Here is a tiny trained network, its code and every weight. The questions are about switching its units off for an input and a target symbol, where a switched-off unit gives its printed mean instead of its output.

import numpy as np


def w(rows, s, z=0):
    codes = np.array(rows[::2]) - 128.0
    scale = np.full(codes.shape[1], s)
    scale[-1] = z or s
    return codes * scale


def f(y):
    return np.maximum(y, 0)


def softmax(a):
    e = np.exp(a - a.max(-1, keepdims=True))
    return e / e.sum(-1, keepdims=True)


def log_softmax(a):
    a = a - a.max(-1, keepdims=True)
    return a - np.log(np.exp(a).sum(-1, keepdims=True))


def net(x, mask):
    ids = ['ΓΞΠΨαβηλμσ'.index(c) for c in x.split()]
    T = len(ids)
    res = E[ids] + P[:T]
    q, k, v = (res @ M[0].T for M in (Q, K, V))
    z = softmax(np.where(np.tri(T) > 0, q @ k.T / 4**0.5, -1e9)) @ v
    res = res + np.where(mask[0], z, O[0][:, -1]) @ O[0][:, :-1]
    y = f(res @ A[0][:, :-1].T + A[0][:, -1])
    res = res + np.where(mask[1:25], y, B[0][:, -1]) @ B[0][:, :-1]
    return log_softmax(res[-1] @ U[:, :-1].T + U[:, -1])


Q, K, V, O, A, B = {}, {}, {}, {}, {}, {}
E = w([
[121,103,128],'Γ',
[134,101,155],'Ξ',
[135,245,168],'Π',
[131,137,129],'Ψ',
[134,119,148],'α',
[127,122,121],'β',
[136,130,140],'η',
[135,127,144],'λ',
[167,153,38],'μ',
[165,232,110],'σ',
],0.012)
P = w([
[146,101,163],'0',
[2,168,89],'1',
[181,100,153],'2',
[56,158,95],'3',
[198,102,157],'4',
[81,156,86],'5',
[207,112,154],'6',
[95,163,66],'7',
[221,122,162],'8',
[110,177,56],'9',
[217,117,169],'10',
],0.0077)
Q[0] = w([
[9,137,142],'h0',
[236,75,70],'h0',
[202,70,185],'h0',
[195,52,112],'h0',
],0.015)
K[0] = w([
[31,67,161],'h0',
[236,156,26],'h0',
[127,250,90],'h0',
[172,187,27],'h0',
],0.013)
V[0] = w([
[51,86,248],'h0',
[134,254,168],'h0',
[109,37,86],'h0',
[128,118,60],'h0',
],0.0082)
O[0] = w([
[11,118,244,2],'h0',
[154,255,134,156],'h0',
[96,19,116,109],'h0',
[138,77,73,164],'h0',
],0.0093,0.0037)
A[0] = w([
[126,129,130,108],'n0',
[127,46,172,90],'n1',
[104,89,98,185],'n2',
[48,138,100,100],'n3',
[122,125,124,87],'n4',
[111,154,131,201],'n5',
[142,156,147,100],'n6',
[171,151,181,108],'n7',
[155,58,101,166],'n8',
[63,165,96,104],'n9',
[149,116,114,115],'n10',
[163,133,192,107],'n11',
[104,119,120,200],'n12',
[84,133,117,255],'n13',
[147,114,181,160],'n14',
[171,118,253,33],'n15',
[113,122,98,51],'n16',
[104,127,81,134],'n17',
[143,162,160,149],'n18',
[153,123,213,55],'n19',
[152,58,175,151],'n20',
[175,137,179,125],'n21',
[146,133,146,133],'n22',
[175,80,121,80],'n23',
],0.011,0.0049)
B[0] = w([
[133,148,136,128],'n0',
[199,183,187,147],'n1',
[157,160,88,199],'n2',
[140,43,137,167],'n3',
[132,133,126,128],'n4',
[78,117,109,200],'n5',
[165,145,114,156],'n6',
[139,96,93,176],'n7',
[185,169,179,255],'n8',
[94,119,199,172],'n9',
[160,111,123,191],'n10',
[97,83,126,153],'n11',
[117,159,105,181],'n12',
[47,186,82,226],'n13',
[78,110,117,151],'n14',
[77,84,254,147],'n15',
[141,132,94,134],'n16',
[83,119,149,190],'n17',
[138,111,82,179],'n18',
[135,74,192,140],'n19',
[139,205,142,160],'n20',
[137,83,102,179],'n21',
[137,112,119,153],'n22',
[157,74,155,209],'n23',
],0.034,0.0047)
U = w([
[123,102,202,23],'Γ',
[125,87,148,54],'Ξ',
[140,207,119,79],'Π',
[203,101,152,206],'Ψ',
[117,201,84,176],'α',
[65,138,96,253],'β',
[127,2,124,155],'η',
[123,77,161,51],'λ',
[123,88,172,48],'μ',
[159,104,20,36],'σ',
],0.005,0.0034)

Each question gives the input, a string of symbols that net reads in full, and the target symbol t.
The units are the heads (4 rows each of Q, K, V and O) and the neurons (one row each of A and B). Each row of codes is followed by its name. A weight is (code - 128) times the scale printed after its matrix; where a second scale follows, it is the last column's (O, A, B and U).
mask holds one flag per unit, heads first, then neurons. A switched-off unit (its flag False) gives its mean, the last column of its rows in O or B, instead of its output. The means were averaged over made-up inputs and are rounded, as every weight is.
A unit's drop is (log p(t) with every unit on - log p(t) with that unit switched off) / (log p(t) with every unit on - log p(t) with every unit switched off).
The circuit of an input: a set's keep is (log p(t) with only the set's units on - log p(t) with every unit switched off) / (log p(t) with every unit on - log p(t) with every unit switched off). Starting from the 12 units with the biggest drops (on a tie, the unit counted first), units are removed one at a time, each time the one whose removal leaves the highest keep (on an exact tie, the one counted first), for as long as the keep stays at least 0.8.
units of the circuit, in order: the units of the circuit, biggest drop first
most important unit: the unit with the biggest drop
k most important neurons: the k neurons with the biggest drops, biggest first
drop of u: that unit's drop, to one decimal
input Ξ λ Ξ β μ Γ μ, target Ψ: units of the circuit, in order	h0; n8; n23
input Ξ σ α μ μ σ β λ λ Ψ β, target σ: units of the circuit, in order	h0; n9; n7; n21
input Γ Ξ μ μ Ψ, target Ψ: 3 most important neurons	n8; n13; n23
input Γ λ Ξ σ, target β: units of the circuit, in order	h0; n13; n8; n5
input Ψ Ψ μ η, target β: units of the circuit, in order	h0; n8; n13; n5
input Ξ Ξ Ξ Ψ β Π, target β: units of the circuit, in order	h0; n13; n8; n5
input β β Γ, target Π: 2 most important neurons	n20; n1
input α μ Ξ Ψ α, target Ψ: 2 most important neurons	n8; n13
input Ξ Γ μ β, target β: most important unit	n13
input Π Γ Ξ μ μ λ, target β: 2 most important neurons	n8; n13
input μ Ψ Ψ Π Ξ, target η: drop of n0	0.0
input Π β λ μ, target β: drop of h0	0.4
input Π Π μ λ Γ Ξ Ξ Γ Γ σ Ξ, target σ: drop of h0	1.4
input μ η α α Ξ η β σ, target β: most important neuron	n8
